Below is a small trained network, with its code and all its weights. Each question gives an input and a target symbol and asks what happens when units are switched off, that is, made to give their printed mean instead of their output.

import numpy as np


def w(rows, s, z=0):
    codes = np.array(rows[::2]) - 128.0
    scale = np.full(codes.shape[1], s)
    scale[-1] = z or s
    return codes * scale


def softmax(a):
    e = np.exp(a - a.max(-1, keepdims=True))
    return e / e.sum(-1, keepdims=True)


def log_softmax(a):
    a = a - a.max(-1, keepdims=True)
    return a - np.log(np.exp(a).sum(-1, keepdims=True))


def net(x, mask):
    ids = ['ΔΛΞΦΨΩαβγμτ'.index(c) for c in x.split()]
    T = len(ids)
    res = E[ids] + P[:T]
    u = 0
    for l in range(2):
        r = res
        for j in range(3):
            rows = slice(3 * j, 3 * j + 3)
            q, k, v = (r @ M[l][rows].T for M in (Q, K, V))
            z = softmax(np.where(np.tri(T) > 0, q @ k.T / 3**0.5, -1e9)) @ v
            o = O[l][rows]
            res = res + np.where(mask[u + j], z, o[:, -1]) @ o[:, :-1]
        u += 3
    return log_softmax(res[-1] @ U[:, :-1].T + U[:, -1])


Q, K, V, O = {}, {}, {}, {}
E = w([
[6,187,135],'Δ',
[112,67,123],'Λ',
[101,66,221],'Ξ',
[52,74,196],'Φ',
[121,134,110],'Ψ',
[96,78,62],'Ω',
[147,134,117],'α',
[148,26,116],'β',
[161,106,160],'γ',
[175,144,184],'μ',
[241,185,201],'τ',
],0.021)
P = w([
[102,135,144],'0',
[145,197,162],'1',
[165,213,126],'2',
[176,223,114],'3',
[156,232,151],'4',
[164,252,136],'5',
[151,255,148],'6',
[158,238,145],'7',
],0.0061)
Q[0] = w([
[91,74,64],'0.h0',
[153,25,114],'0.h0',
[161,70,178],'0.h0',
[32,81,95],'0.h1',
[144,177,247],'0.h1',
[70,100,50],'0.h1',
[118,137,238],'0.h2',
[121,90,18],'0.h2',
[81,105,118],'0.h2',
],0.011)
K[0] = w([
[248,176,87],'0.h0',
[189,62,69],'0.h0',
[161,77,97],'0.h0',
[249,119,94],'0.h1',
[121,134,174],'0.h1',
[179,228,159],'0.h1',
[86,173,217],'0.h2',
[110,101,81],'0.h2',
[67,133,86],'0.h2',
],0.011)
V[0] = w([
[107,199,81],'0.h0',
[104,34,144],'0.h0',
[145,199,46],'0.h0',
[178,209,88],'0.h1',
[173,104,134],'0.h1',
[136,163,115],'0.h1',
[126,127,132],'0.h2',
[208,114,7],'0.h2',
[124,150,157],'0.h2',
],0.013)
O[0] = w([
[70,137,30,136],'0.h0',
[96,136,119,144],'0.h0',
[71,143,130,72],'0.h0',
[123,83,143,75],'0.h1',
[126,96,206,106],'0.h1',
[214,219,239,116],'0.h1',
[96,166,103,131],'0.h2',
[57,138,253,2],'0.h2',
[107,108,58,168],'0.h2',
],0.006,0.0095)
Q[1] = w([
[112,97,218],'1.h0',
[145,140,139],'1.h0',
[19,164,133],'1.h0',
[189,254,152],'1.h1',
[210,199,153],'1.h1',
[214,174,189],'1.h1',
[219,177,162],'1.h2',
[55,251,228],'1.h2',
[129,99,85],'1.h2',
],0.0086)
K[1] = w([
[182,119,93],'1.h0',
[153,141,69],'1.h0',
[126,27,110],'1.h0',
[232,182,129],'1.h1',
[239,178,171],'1.h1',
[172,109,218],'1.h1',
[245,135,167],'1.h2',
[210,74,128],'1.h2',
[80,115,187],'1.h2',
],0.011)
V[1] = w([
[169,185,125],'1.h0',
[112,177,106],'1.h0',
[105,116,27],'1.h0',
[143,128,167],'1.h1',
[231,130,11],'1.h1',
[196,87,114],'1.h1',
[133,40,62],'1.h2',
[103,94,228],'1.h2',
[159,112,158],'1.h2',
],0.011)
O[1] = w([
[88,182,216,161],'1.h0',
[2,192,93,152],'1.h0',
[178,163,95,177],'1.h0',
[116,133,68,105],'1.h1',
[69,151,187,250],'1.h1',
[178,229,123,142],'1.h1',
[196,106,37,136],'1.h2',
[91,190,117,28],'1.h2',
[97,148,100,100],'1.h2',
],0.0076,0.013)
U = w([
[29,105,6,106],'Δ',
[142,136,126,177],'Λ',
[110,76,113,62],'Ξ',
[70,169,57,52],'Φ',
[115,168,151,231],'Ψ',
[95,164,70,130],'Ω',
[141,98,113,132],'α',
[137,163,30,54],'β',
[193,108,136,2],'γ',
[2,136,227,62],'μ',
[83,184,79,159],'τ',
],0.0096,0.0073)

Each question gives the input, a string of symbols that net reads in full, and the target symbol t.
The units are the heads (3 rows each of Q, K, V and O). Each row of codes is followed by its name. A weight is (code - 128) times the scale printed after its matrix; where a second scale follows, it is the last column's (O and U).
mask holds one flag per head, layer by layer. A switched-off head (its flag False) gives its mean, the last column of its rows in O, instead of its output. The means were averaged over made-up inputs and are rounded, as every weight is.
A unit's drop is (log p(t) with every unit on - log p(t) with that unit switched off) / (log p(t) with every unit on - log p(t) with every unit switched off).
The circuit of an input: a set's keep is (log p(t) with only the set's units on - log p(t) with every unit switched off) / (log p(t) with every unit on - log p(t) with every unit switched off). Starting from all 6 units, units are removed one at a time, each time the one whose removal leaves the highest keep (on an exact tie, the one counted first), for as long as the keep stays at least 0.8.
units of the circuit, in order: the units of the circuit, biggest drop first
unit that matters most: the unit with the biggest drop
heads that matter: for each layer, one digit per head in row order, 1 if its drop is at least 0.15 and else 0, layers parted by /
drop of u: that unit's drop, to one decimal
input τ β τ μ Λ, target μ: unit that matters most -> 1.h0
input Λ μ μ Δ, target Δ: heads that matter -> 100 / 010
input Ξ τ γ, target μ: units of the circuit, in order -> [1.h0, 0.h0]
input Ω β μ μ τ Ψ, target μ: units of the circuit, in order -> [0.h2, 1.h2]
input Δ α Ω β γ α τ Δ, target μ: heads that matter -> 111 / 010
input Ξ Ξ τ α, target μ: heads that matter -> 100 / 101
input Φ Φ Λ, target β: units of the circuit, in order -> [1.h2, 0.h2]
input Φ α μ γ τ Λ, target μ: heads that matter -> 111 / 100
input μ Ω β Ξ μ τ Φ γ, target μ: heads that matter -> 100 / 101
input μ γ Φ τ β, target μ: heads that matter -> 101 / 100
input τ α Ξ Φ β Ψ τ μ, target μ: heads that matter -> 100 / 101
input Ψ α τ, target μ: units of the circuit, in order -> [1.h2, 1.h0]
input Ω Φ Φ, target Δ: units of the circuit, in order -> [0.h2, 0.h1]
input Ξ Λ Δ Λ Φ α, target β: heads that matter -> 101 / 101
input Ψ τ μ, target μ: heads that matter -> 000 / 101
input Δ γ Φ μ β, target γ: units of the circuit, in order -> [1.h2, 0.h0, 0.h2]
input Φ μ μ μ Δ μ Ω, target μ: unit that matters most -> 0.h2
input Λ μ β Λ μ Ξ Ξ τ, target μ: units of the circuit, in order -> [1.h0, 1.h2]
input μ Δ β, target γ: drop of 1.h1 -> 0.1
input μ Λ γ Ξ μ τ β, target μ: drop of 0.h2 -> 0.2
input Ψ γ γ Ω Φ μ γ Δ, target Δ: unit that matters most -> 0.h0
